Look-ups in named tables: a row name and a column name give one cell, copied from the table.

lov:
,nibemu,mobobi,bafimu,pok,nefe,pob,dut
pokiget,49,26,69,140,140,101,133
nor,128,117,96,87,149,60,119
pul,148,109,170,189,84,33,146
dek,94,94,71,102,108,88,177
zapu,136,146,85,86,117,90,183
nak,120,38,146,127,206,118,48
dovuvor,190,90,138,126,146,160,126
zim,133,105,67,115,97,125,187
darol,94,57,72,120,122,142,148
zutel,138,130,77,98,138,105,140

pul, pob: 33
pokiget, mobobi: 26
dovuvor, pok: 126
nak, nibemu: 120
pul, bafimu: 170
dek, pok: 102
dek, pob: 88
dovuvor, bafimu: 138
pokiget, pob: 101
nak, pob: 118
pokiget, nefe: 140
pul, dut: 146
darol, mobobi: 57
dek, dut: 177
zutel, pob: 105

sadu:
|  | rakufam | saze | divin | ker | pavelem | lal |
|---|---|---|---|---|---|---|
| gug | 194 | 141 | 137 | 147 | 212 | 75 |
| pem | 153 | 125 | 148 | 151 | 186 | 136 |
| kofo | 143 | 137 | 127 | 145 | 148 | 149 |
| fizo | 90 | 156 | 134 | 127 | 52 | 197 |
| lep | 153 | 133 | 157 | 144 | 177 | 129 |
| nikuv | 140 | 150 | 143 | 155 | 143 | 140 |

nikuv, lal => 140
lep, pavelem => 177
fizo, rakufam => 90
gug, divin => 137
gug, lal => 75
pem, saze => 125
kofo, rakufam => 143
pem, divin => 148
lep, lal => 129
gug, rakufam => 194
lep, ker => 144
fizo, lal => 197
lep, rakufam => 153
gug, saze => 141
kofo, pavelem => 148
lep, divin => 157
pem, pavelem => 186
nikuv, divin => 143

Table sufima
,firovug,ledis,nis,fufume,tel,kes,nodepu
nav,5264,4986,5739,5890,7074,4269,3803
zome,6001,6413,5487,4377,8294,1659,3837
giz,5189,4685,5248,5778,4871,4272,6293

What is the fufume of giz in sufima? 5778
What is the fufume of zome in sufima? 4377
What is the tel of nav in sufima? 7074
What is the kes of zome in sufima? 1659
What is the kes of giz in sufima? 4272
What is the nis of nav in sufima? 5739
What is the firovug of nav in sufima? 5264
What is the ledis of zome in sufima? 6413
What is the tel of zome in sufima? 8294
What is the firovug of giz in sufima? 5189
What is the tel of giz in sufima? 4871
What is the nis of zome in sufima? 5487

tuga
          nere  fekagit
nur      -3615    -8454
ligepe   -2903     4325
midipog    508     -542
rom      -1142      707
sur      -3381      949
fuguzul  -6798    -3428
lod       9780      825
ruzeto   -5523     -305

rom, nere: -1142
ruzeto, nere: -5523
midipog, nere: 508
sur, nere: -3381
sur, fekagit: 949
fuguzul, nere: -6798
ligepe, fekagit: 4325

pasa:
         gake  ranilib    doba    nonu    giri    vof    pali  togigil     roz  firiged
mol    -0.424   -0.322  -0.221   0.697  -0.401  0.727  -0.565    0.882  -0.652    0.076
nuful  -0.364    0.091  -0.201  -0.261  -0.177  0.188  -0.116   -0.419  -0.227    0.250
raf     0.174   -0.356  -0.075  -0.243  -0.172  0.736  -0.171   -0.065  -0.387   -0.233

raf, firiged -> -0.233
mol, pali -> -0.565
raf, roz -> -0.387
mol, firiged -> 0.076
raf, ranilib -> -0.356
raf, giri -> -0.172
mol, doba -> -0.221
raf, nonu -> -0.243
mol, vof -> 0.727
nuful, nonu -> -0.261
mol, nonu -> 0.697
mol, roz -> -0.652
raf, vof -> 0.736
nuful, firiged -> 0.250
nuful, giri -> -0.177
nuful, togigil -> -0.419
mol, ranilib -> -0.322
nuful, doba -> -0.201
raf, togigil -> -0.065
raf, doba -> -0.075

Table lof
fields: detim, noku, fer, pur, kof, duripe, beb, kifido, dakofet
sot: [41, 43, 47, 40, 40, 42, 46, 39, 40]
funupe: [44, 44, 44, 44, 44, 44, 44, 44, 44]
nos: [63, 18, 22, 40, 25, 64, 21, 27, 35]
novogo: [44, 42, 43, 43, 41, 44, 43, 41, 42]
rozu: [33, 40, 51, 30, 33, 35, 49, 31, 31]
kiv: [44, 44, 44, 44, 44, 44, 44, 44, 44]
nisama: [35, 43, 35, 37, 28, 24, 45, 16, 10]
nazonep: [39, 58, 34, 55, 46, 20, 48, 31, 21]
simo: [38, 39, 45, 38, 35, 37, 44, 32, 32]
nemes: [48, 49, 24, 67, 44, 27, 36, 29, 24]
fot: [17, 32, 67, 6, 8, 23, 63, 4, 3]
kogasib: [42, 43, 45, 41, 41, 43, 45, 41, 41]
mimeg: [43, 39, 43, 40, 38, 44, 42, 38, 39]
buderi: [72, 9, 19, 40, 19, 74, 16, 22, 34]

nos, dakofet -> 35
sot, kifido -> 39
funupe, kof -> 44
nisama, duripe -> 24
rozu, dakofet -> 31
buderi, duripe -> 74
novogo, detim -> 44
simo, noku -> 39
kogasib, detim -> 42
kogasib, dakofet -> 41
funupe, detim -> 44
nisama, fer -> 35
kiv, pur -> 44
buderi, pur -> 40
nemes, pur -> 67
fot, noku -> 32

